Below are the code and all the weights of a small trained network. Each question names an input and a class and asks about switching units off, where a switched-off unit gives its printed mean instead of its output.

import numpy as np


def w(rows, s, z=0):
    codes = np.array(rows[::2]) - 128.0
    scale = np.full(codes.shape[1], s)
    scale[-1] = z or s
    return codes * scale


def norm(h):
    return h / np.sqrt((h * h).mean(-1, keepdims=True) + 1e-5)


def f(y):
    return y / 2 * (1 + np.tanh(0.7978845608 * (y + 0.044715 * y**3)))


def log_softmax(a):
    a = a - a.max(-1, keepdims=True)
    return a - np.log(np.exp(a).sum(-1, keepdims=True))


def net(x, mask):
    res = np.array(x, float).reshape(1, 3) / 4 @ E
    u = 0
    for l in range(2):
        y = f(norm(res) @ A[l][:, :-1].T + A[l][:, -1])
        res = res + np.where(mask[u : u + 14], y, B[l][:, -1]) @ B[l][:, :-1]
        u += 14
    return log_softmax(norm(res)[-1] @ U[:, :-1].T + U[:, -1])


A, B = {}, {}
E = w([
[182,224,137,238,81,254],'x0',
[107,103,167,139,9,165],'x1',
[198,108,20,124,110,59],'x2',
],0.0067)
A[0] = w([
[44,127,185,94,241,82,125],'0.n1',
[124,40,129,172,58,146,152],'0.n2',
[96,41,193,46,191,70,3],'0.n3',
[49,31,171,49,111,75,119],'0.n4',
[41,59,93,82,127,149,15],'0.n5',
[223,181,100,250,148,250,129],'0.n6',
[75,148,218,128,57,230,243],'0.n7',
[54,182,178,90,199,113,174],'0.n8',
[172,164,35,175,192,117,79],'0.n9',
[165,154,68,110,162,145,136],'0.n10',
[30,187,127,66,164,116,110],'0.n11',
[86,153,191,223,91,234,73],'0.n12',
[110,192,207,101,254,146,140],'0.n13',
[137,144,232,140,100,234,88],'0.n14',
],0.0086,0.0053)
B[0] = w([
[96,43,200,30,53,165,207],'0.n1',
[152,152,102,85,38,184,164],'0.n2',
[236,122,57,211,43,216,190],'0.n3',
[132,77,76,141,39,171,220],'0.n4',
[213,55,66,99,42,204,139],'0.n5',
[59,171,155,211,63,121,252],'0.n6',
[227,145,198,27,20,184,254],'0.n7',
[104,110,206,55,91,158,195],'0.n8',
[82,152,87,167,199,49,171],'0.n9',
[120,186,116,144,129,81,155],'0.n10',
[166,147,149,97,40,102,159],'0.n11',
[204,1,223,44,86,176,214],'0.n12',
[91,103,176,68,14,149,202],'0.n13',
[226,24,215,53,48,131,202],'0.n14',
],0.0089,0.0092)
A[1] = w([
[142,109,150,25,77,139,68],'1.n1',
[86,128,155,153,171,192,1],'1.n2',
[102,69,27,106,177,42,193],'1.n3',
[89,186,119,170,190,171,36],'1.n4',
[171,86,44,124,72,119,108],'1.n5',
[193,197,203,48,138,192,204],'1.n6',
[201,98,42,139,49,101,82],'1.n7',
[181,103,74,99,175,77,70],'1.n8',
[138,106,106,138,109,172,53],'1.n9',
[206,136,128,89,114,166,85],'1.n10',
[52,194,198,166,145,139,212],'1.n11',
[112,6,114,96,75,179,180],'1.n12',
[127,164,74,215,136,137,79],'1.n13',
[136,125,151,86,144,189,143],'1.n14',
],0.011,0.008)
B[1] = w([
[198,165,23,176,71,72,198],'1.n1',
[204,166,58,105,53,66,122],'1.n2',
[193,57,190,43,115,203,162],'1.n3',
[254,180,85,121,49,167,131],'1.n4',
[213,184,97,106,53,199,170],'1.n5',
[224,70,7,93,24,182,207],'1.n6',
[215,159,143,103,79,227,173],'1.n7',
[86,111,181,157,242,104,130],'1.n8',
[174,80,198,40,32,197,129],'1.n9',
[192,154,61,151,50,200,157],'1.n10',
[139,134,58,117,43,161,151],'1.n11',
[240,178,124,120,19,222,252],'1.n12',
[27,200,57,224,123,153,139],'1.n13',
[141,177,12,169,40,122,157],'1.n14',
],0.0094,0.017)
U = w([
[66,252,37,248,65,77,100],'0',
[143,75,177,85,247,42,3],'1',
[208,53,212,32,1,198,217],'2',
],0.011,0.0067)

Each question gives the input, the list of numbers given to net, and the class t.
The units are the neurons (one row each of A and B). Each row of codes is followed by its name. A weight is (code - 128) times the scale printed after its matrix; where a second scale follows, it is the last column's (A, B and U).
mask holds one flag per neuron, layer by layer. A switched-off neuron (its flag False) gives its mean, the last column of its row in B, instead of its output. The means were averaged over made-up inputs and are rounded, as every weight is.
A unit's drop is (log p(t) with every unit on - log p(t) with that unit switched off) / (log p(t) with every unit on - log p(t) with every unit switched off).
unit that matters most: the unit with the biggest drop
top k neurons: the k neurons with the biggest drops, biggest first
top k neurons in layer l: the k neurons of layer l with the biggest drops, biggest first
drop of u: that unit's drop, to one decimal
input [6,-1,3], class 0: unit that matters most -> 0.n6
input [0,-1,5], class 1: top 4 neurons -> [0.n6, 1.n12, 1.n3, 1.n6]
input [1,0,5], class 0: top 2 neurons -> [0.n12, 0.n14]
input [0,-1,8], class 1: top 4 neurons in layer 1 -> [1.n12, 1.n6, 1.n3, 1.n8]
input [-2,-2,7], class 1: top 2 neurons -> [1.n12, 0.n7]
input [-3,-6,8], class 1: top 2 neurons -> [1.n12, 0.n7]
input [1,-7,4], class 1: top 3 neurons in layer 0 -> [0.n6, 0.n3, 0.n9]
input [3,-1,1], class 0: top 4 neurons in layer 1 -> [1.n3, 1.n12, 1.n7, 1.n6]
input [-1,-7,4], class 1: top 2 neurons in layer 1 -> [1.n12, 1.n6]
input [-2,-2,6], class 1: top 3 neurons in layer 1 -> [1.n12, 1.n8, 1.n6]
input [-2,-3,5], class 1: drop of 0.n13 -> 0.2
input [0,-2,2], class 1: drop of 0.n6 -> 0.9
input [8,-3,3], class 0: drop of 0.n6 -> 0.7
